Here are made-up things, facts about them, and rows of numbers that follow some of those facts. Name the thing behind each unnamed row.

Some rows with their names:
gragor: 16,-35,-139,113,-3,-42,50,119,-232,-95,214,105,1,187,-179,-64,-52,-2,122,7,93,-21,-32,64,59,-61,-73,-122,-48,18
dreklor: 46,-10,372,115,209,113,-218,147,50,187,-479,65,-127,31,-104,46,165,-69,-156,-13,-50,31,88,-239,-14,31,-42,-33,-112,-73
zepa: 18,-56,-153,62,-21,-52,91,68,-195,-20,163,130,-49,179,-203,-57,-46,24,150,2,45,-19,-1,32,-11,-38,-10,-120,-47,3
flededros: 26,-47,-122,78,-69,-24,64,105,-223,-146,157,160,-79,160,-197,-56,-50,47,138,20,24,-6,-4,-57,-2,71,12,-181,-4,16
klostege: -29,-26,-88,85,-10,-59,116,-26,47,-133,-248,-282,-98,-247,56,43,117,-13,-138,-106,73,-60,-128,-604,176,-74,56,229,-172,-94
pize: -4,76,110,-73,50,9,-64,30,121,29,-87,-96,29,-80,161,0,34,-8,-103,-20,-31,-13,-14,-135,136,13,40,-45,22,-91
katim: 104,25,-6,-112,-88,48,-80,-241,-1,-138,154,162,88,44,-200,-5,-57,-47,-134,34,-13,-89,-1,21,-154,102,-134,191,-86,215
lekli: 177,73,-32,-127,-101,33,-54,-295,34,-122,220,249,112,53,-164,-59,-78,54,-217,27,-15,-67,23,116,-66,86,-87,206,-199,242
kebon: 98,140,64,-27,4,-10,10,-74,172,70,-58,13,63,-73,203,-53,17,150,-216,-17,-40,41,40,99,244,-52,104,-4,-145,-85
rumek: -19,101,56,-109,69,-70,39,-111,304,-40,-235,-129,-157,-58,-118,46,25,-45,-18,38,-25,5,-27,3,275,-121,-70,-108,64,-142
radrises: -132,178,118,-186,-34,-5,-217,-98,-41,64,-156,32,232,-12,18,118,387,-15,32,-4,15,77,-32,-133,173,-151,136,-45,30,-21
drafem: 72,9,-16,-125,-67,40,-88,-231,12,-161,107,131,45,28,-271,26,-47,-93,-75,41,-2,-102,-19,-1,-157,95,-161,182,-19,192
voskan: -107,76,-126,-126,-105,-91,-82,-43,-392,35,159,288,180,266,-325,45,343,-15,273,9,94,56,-37,-15,29,-210,112,-170,-35,71
griskul: 59,-297,-105,153,99,-116,-92,-163,-209,229,204,57,178,97,-137,-134,-96,154,290,61,-17,-138,-100,-102,-42,178,18,-224,99,-207
greki: -101,-23,12,47,13,-2,111,15,216,169,-199,-196,-64,-203,330,96,-13,11,40,-12,-48,132,74,296,-123,-109,65,126,103,-30
plesen: -9,-118,-237,137,-68,-55,273,73,-128,145,180,104,-55,84,70,-30,-112,103,184,-17,30,117,98,456,-239,-139,78,34,-63,105
robuzur: -20,-93,-88,-21,-116,68,43,-174,40,8,89,34,43,-102,46,84,-112,-55,1,19,-45,26,86,358,-486,16,-79,378,32,311
lubru: -91,-25,36,64,5,24,95,44,170,180,-157,-173,-14,-220,393,83,-11,40,6,-24,-64,130,81,264,-150,-81,91,151,85,-13
fitak: -90,-25,30,65,10,30,81,42,169,176,-157,-185,-16,-205,375,77,-11,33,-7,-22,-52,130,76,267,-157,-100,95,162,82,1

Facts:
(bisugre, tesita, lasa); (braplo, tesita, steko); (brazor, tesita, dribagres)
(brefin, tesita, draple); (brople, tesita, gruplom); (brudubal, tesita, trivigrus)
(detapan, tesita, sizon); (drafem, tesita, putim); (draple, tesita, klostege)
(dreklor, tesita, fiplur); (dribagres, tesita, greki); (fiplur, tesita, lodinos)
(flaskin, tesita, trava); (flededros, tesita, flaskin); (flogro, tesita, nofa)
(flotul, tesita, dutrul); (fugrir, tesita, klude); (furol, tesita, klusim)
(getrek, tesita, stutrogum); (gragor, tesita, braplo); (grilun, tesita, leve)
(grisku, tesita, griskul); (griskul, tesita, rofar); (gruplom, tesita, robuzur)
(katim, tesita, lekli); (kebon, tesita, plesen); (kistu, tesita, skopin)
(klekam, tesita, grugugri); (klostege, tesita, grilun); (klozon, tesita, rima)
(klusim, tesita, kulin); (kulin, tesita, fugrir); (lasa, tesita, detapan)
(lekli, tesita, patrobrul); (leski, tesita, lubru); (leve, tesita, skone)
(lugul, tesita, brefin); (mopla, tesita, klozon); (nofa, tesita, stiplol)
(patrobrul, tesita, kebon); (pize, tesita, kistu); (plukopan, tesita, brudubal)
(pumon, tesita, leplus); (putim, tesita, rumek); (radrises, tesita, pumon)
(rima, tesita, voskan); (rofar, tesita, klekam); (rumek, tesita, plukopan)
(skikis, tesita, vukin); (skopin, tesita, vapla); (skubrezos, tesita, zafolos)
(steko, tesita, zugol); (steskul, tesita, flotul); (stiplol, tesita, dreklor)
(stutrogum, tesita, zostirom); (suflu, tesita, flogro); (supe, tesita, votrok)
(trava, tesita, steskul); (trivigrus, tesita, brazor); (vapla, tesita, furol)
(voskan, tesita, radrises); (votrok, tesita, getrek); (vubrobrom, tesita, kidrosu)
(vukin, tesita, grisku); (zafolos, tesita, laplodek); (zepa, tesita, fitak)
(zosekar, tesita, brople); (zugol, tesita, vubrobrom); (bisugre, ritar, 541)
(braplo, ritar, 960); (brazor, ritar, 502); (brefin, ritar, 960)
(brople, ritar, 960); (brudubal, ritar, 541); (detapan, ritar, 960)
(drafem, ritar, 502); (draple, ritar, 541); (dreklor, ritar, 541)
(dribagres, ritar, 960); (dutrul, ritar, 960); (fiplur, ritar, 541)
(fitak, ritar, 541); (flaskin, ritar, 541); (flededros, ritar, 960)
(flogro, ritar, 960); (flotul, ritar, 960); (fugrir, ritar, 960)
(furol, ritar, 541); (getrek, ritar, 960); (gragor, ritar, 960)
(greki, ritar, 541); (grilun, ritar, 541); (grisku, ritar, 541)
(griskul, ritar, 960); (grugugri, ritar, 541); (gruplom, ritar, 960)
(katim, ritar, 502); (kebon, ritar, 541); (kidrosu, ritar, 960)
(kistu, ritar, 541); (klekam, ritar, 960); (klobril, ritar, 541)
(klostege, ritar, 541); (klozon, ritar, 541); (klude, ritar, 541)
(klusim, ritar, 960); (kulin, ritar, 502); (laplodek, ritar, 541)
(lasa, ritar, 541); (lekli, ritar, 502); (leplus, ritar, 502)
(leski, ritar, 541); (leve, ritar, 541); (lodinos, ritar, 541)
(lubru, ritar, 541); (lugul, ritar, 960); (mopla, ritar, 960)
(nofa, ritar, 541); (patrobrul, ritar, 960); (pize, ritar, 541)
(plesen, ritar, 960); (plukopan, ritar, 541); (pumon, ritar, 541)
(putim, ritar, 541); (radrises, ritar, 541); (rima, ritar, 541)
(robuzur, ritar, 502); (rofar, ritar, 960); (rumek, ritar, 541)
(sizon, ritar, 960); (skikis, ritar, 502); (skone, ritar, 541)
(skopin, ritar, 960); (skubrezos, ritar, 541); (steko, ritar, 541)
(steskul, ritar, 502); (stiplol, ritar, 541); (stutrogum, ritar, 502)
(suflu, ritar, 541); (supe, ritar, 502); (trava, ritar, 541)
(tregrer, ritar, 960); (trivigrus, ritar, 541); (vapla, ritar, 541)
(voskan, ritar, 960); (votrok, ritar, 541); (vubrobrom, ritar, 541)
(vukin, ritar, 541); (zafolos, ritar, 960); (zepa, ritar, 960)
(zosekar, ritar, 541); (zostirom, ritar, 502); (zugol, ritar, 502)

Name these rows:
No name comes twice in this set of rows, the named rows included.
-65,149,146,265,109,72,-161,239,42,-228,50,-219,223,-49,259,7,-39,-68,-165,16,193,-18,-98,176,342,-70,-230,51,68,-48 | steko
21,-65,-168,65,-29,-65,117,65,-215,-67,151,107,-64,158,-213,-63,-22,18,125,-16,73,-34,-35,-81,36,-51,-12,-99,-88,5 | lugul
74,-50,8,-93,-57,39,-135,-260,-17,-104,141,117,122,18,-199,0,-58,-61,-68,47,-25,-123,-33,-47,-197,159,-139,178,1,180 | skikis
-2,83,46,188,-9,113,-182,23,-99,-388,322,-18,274,56,-71,8,-143,-180,-164,55,186,-128,-101,277,2,20,-439,283,9,277 | zugol
38,23,-47,-209,-31,-24,14,-331,174,-182,34,83,-120,59,-475,53,-61,-182,22,81,-16,-103,-30,87,-85,-27,-262,112,39,170 | brazor
78,18,52,-37,-288,200,-160,-68,-79,-619,119,146,-76,-88,-199,45,-97,68,-110,109,-146,-20,18,-271,-222,601,-59,69,176,295 | steskul
29,-47,-105,99,-187,58,54,178,-248,-380,150,147,-167,90,-176,-31,-83,123,131,59,-55,47,24,-150,-55,347,53,-227,114,82 | flotul
9,-15,-115,-263,8,-12,78,229,-203,79,407,80,-33,256,-63,-146,-202,-169,106,-69,-15,-121,-6,-120,-111,5,51,-221,63,-24 | klusim
0,-28,-134,24,-32,-57,48,44,-240,-24,170,162,-13,197,-244,-44,37,8,176,8,55,-9,-15,-1,9,-48,13,-147,-50,24 | mopla
21,-100,-255,108,-37,-100,187,54,-245,-123,114,21,-112,85,-256,-58,7,10,117,-53,126,-68,-83,-288,49,-61,2,0,-178,6 | brefin
-98,-52,-23,87,-8,3,136,34,150,130,-209,-245,-53,-253,385,91,5,32,4,-51,-36,110,53,148,-153,-102,109,224,34,-13 | skone
25,-6,-116,-200,1,-26,67,184,-200,37,383,113,-34,262,-90,-135,-168,-112,92,-50,-1,-102,-4,-76,-79,5,45,-209,19,-1 | skopin
-17,14,-118,254,29,-20,18,232,-257,-208,295,49,106,208,-95,-71,-100,-42,94,21,213,-39,-70,212,162,-96,-209,-93,-30,43 | braplo
0,97,151,44,-174,152,-122,154,68,-439,-135,-62,-133,-193,143,48,1,156,-120,66,-159,88,17,-350,121,482,107,-153,217,-8 | trava
26,-66,-90,-28,-129,46,91,-211,59,19,142,88,57,-91,80,50,-122,-2,-52,12,-44,41,97,428,-438,9,-58,372,-37,309 | zostirom

The same things again, as new rows of numbers:
Known rows:
brople: 19,-39,-246,-375,135,273,-268,-219,-1,-377,-114,189,17,-146,65,-328,-445,126,380,55,57,91,161,284,95,211,-139,42,-287,-146,-190,100,315,-196,-66
gruplom: 43,-59,-239,-365,117,276,-281,-208,1,-389,-102,189,27,-172,53,-317,-428,141,359,41,58,73,186,281,111,178,-158,17,-294,-137,-214,98,327,-200,-49
dreklor: -17,17,60,17,-255,67,255,245,105,6,-27,132,-65,-231,-139,39,-36,-4,1,-85,9,-63,-89,-248,233,-182,170,-255,126,-13,155,79,-91,281,-47
supe: 278,146,-227,24,388,-4,289,-255,-37,73,364,7,73,-69,161,-185,-341,123,-334,396,249,-25,31,136,-157,-193,578,223,-28,-96,-378,120,150,128,51
plesen: -141,-264,174,-40,-309,435,-162,-79,-12,73,-131,-231,147,-191,61,55,150,-145,473,-106,-96,216,-240,-185,96,390,-188,42,-194,124,114,-193,446,-363,24
patrobrul: -275,-36,177,-23,-83,425,-42,-173,-40,-6,-165,-163,178,-141,107,63,-32,-240,496,-50,-25,270,-354,-110,-65,361,-52,143,-57,-19,91,-190,427,-277,-83
gragor: -65,251,65,6,214,-251,404,-60,38,-8,-29,78,156,84,263,-183,-116,71,-217,-127,-40,129,-287,536,-856,186,386,-21,186,-64,-91,-399,-23,-17,55
vapla: -148,35,182,118,121,-72,63,-102,-22,86,3,-46,-292,110,-157,34,196,-146,41,-73,-181,274,-37,27,235,-106,-33,-259,-111,76,59,83,13,147,-53
skopin: -168,-102,104,-149,163,49,-70,-171,-66,-44,84,53,-141,-21,-179,-232,70,-15,84,-159,-144,514,-171,304,-100,50,108,-23,-124,64,60,-148,175,20,-24
furol: -145,10,164,128,115,-71,75,-101,-35,91,-2,-45,-285,96,-157,39,201,-141,28,-56,-178,264,-32,25,236,-98,-35,-269,-119,82,55,83,3,146,-49
brudubal: 41,97,-15,109,-40,-173,-143,226,74,-62,-141,132,-403,57,80,84,6,-42,150,-114,-95,-107,213,72,231,146,-163,-66,-17,-96,11,294,-270,5,-125
brefin: -191,15,-164,-52,-180,94,-126,54,44,-147,-36,66,253,-170,356,49,-191,27,67,-211,203,141,-34,-50,-558,197,-172,350,192,-28,54,-117,-46,-183,-20
voskan: -121,-60,-187,-234,309,33,-303,-391,-94,-117,152,31,433,121,-106,-169,-55,291,-161,-52,32,124,38,181,-265,-68,-182,50,26,14,-27,-302,264,-39,114
lubru: -201,-243,-172,87,-441,188,-209,204,83,214,449,183,76,-488,-311,238,126,344,-175,-434,210,242,68,-592,474,-370,-7,-145,371,-5,266,125,9,493,8
greki: 226,-178,-12,88,-298,-153,-331,357,67,24,-96,69,-411,4,-17,109,211,96,129,-186,-206,-167,351,20,434,182,-338,-148,-172,87,9,274,-262,-95,4
zepa: 132,218,66,-445,88,388,630,-155,77,-391,-436,101,345,-183,69,-471,-614,-159,375,416,68,-246,-358,286,-227,156,446,-215,-233,-178,-172,-250,447,-126,-12
dutrul: 216,-301,95,-312,-269,-3,-242,305,-46,-48,-193,-19,289,149,-411,-126,275,167,-56,42,-154,-376,-90,1,-45,17,-145,157,39,171,347,-366,-147,-171,117
zostirom: 566,-287,-229,24,-45,36,26,-51,-44,216,452,-115,29,-219,17,-139,-21,306,-382,265,99,-144,253,14,199,-158,289,70,-282,226,-384,80,147,-57,259
grilun: -148,82,-97,203,-237,-33,-24,153,88,-46,-82,-22,108,-61,367,336,-62,-81,14,-143,139,-127,128,-313,-193,70,-334,78,169,-3,7,131,-228,-47,-37

Rows to name:
No name comes twice in this set of rows, the named rows included.
-458,123,-171,100,-60,156,4,52,75,96,376,295,116,-367,-175,189,-154,186,-121,-335,383,332,-118,-490,212,-413,237,0,595,-242,290,153,10,647,-154 | leski
163,-162,-216,32,388,37,-443,-272,-181,6,393,-277,350,135,-52,-22,217,430,-383,54,-156,-115,129,-151,195,-168,-182,75,-253,518,-62,-110,202,-161,69 | leplus

The same things again, as new rows of numbers:
Some rows with their names:
steskul: 22,-14,209,-90,-116,-138,-246,-149,190,32,133,-152
supe: -2,-26,220,-118,-148,-128,-255,-98,119,85,88,-90
grugugri: 72,-59,-22,60,-108,-96,-304,-111,213,-61,198,-261
leve: 97,-56,79,-137,-23,-160,-170,-94,381,157,200,-109
lodinos: 79,143,86,-384,-81,-135,-253,13,352,-38,203,-210
nofa: 64,-78,31,-111,-143,-142,-238,-194,209,80,106,-88
suflu: 44,-146,18,-65,-174,-145,-243,-214,136,142,57,-20
fitak: 115,18,75,-88,-75,-138,-233,-117,204,-7,156,-153
kistu: 82,-45,121,-430,268,-118,-215,112,-161,-196,118,-51
steko: 74,1,68,-170,-118,-135,-246,-88,195,53,123,-104
trivigrus: 173,103,142,720,-30,-92,-307,-180,114,58,123,1
putim: 162,48,156,675,-265,-208,-245,162,-38,-11,302,-8
lasa: 88,6,78,-144,-104,-134,-243,-84,172,42,123,-100
lubru: 116,17,78,-91,-76,-137,-235,-122,204,-8,158,-148
lugul: -84,77,51,-181,-247,-127,-285,-141,-39,29,17,-121
patrobrul: 6,34,93,38,-88,-150,-188,-143,85,91,113,-155
brople: 7,34,97,53,-83,-150,-188,-143,75,92,117,-151
fugrir: 193,18,192,-264,-101,-114,-100,-73,-277,157,-42,-281
brefin: -59,83,47,-127,-212,-133,-267,-180,13,-5,52,-167

Which thing is each row?
No name comes twice in this set of rows, the named rows included.
51,-5,59,-184,-106,-98,-262,23,271,159,138,-131 | rima
80,5,43,-261,-167,-201,-221,-318,208,-128,116,-90 | pumon
46,-4,179,-171,-161,-211,-205,-439,237,-193,146,-172 | leplus
135,-37,137,-438,164,-116,-199,77,-161,-114,80,-102 | vapla
-11,-97,40,141,-127,-160,-178,-305,92,141,78,-123 | flogro
163,53,159,674,-237,-199,-250,124,-20,-7,283,-6 | rumek
59,-57,126,-479,248,-115,-223,153,-202,-147,89,-2 | pize
165,67,156,684,-180,-167,-266,43,16,10,240,-5 | plukopan
68,36,92,-364,-122,-167,-209,-124,285,85,108,-59 | grisku
178,-27,148,-427,73,-109,-185,57,-168,-42,41,-141 | furol

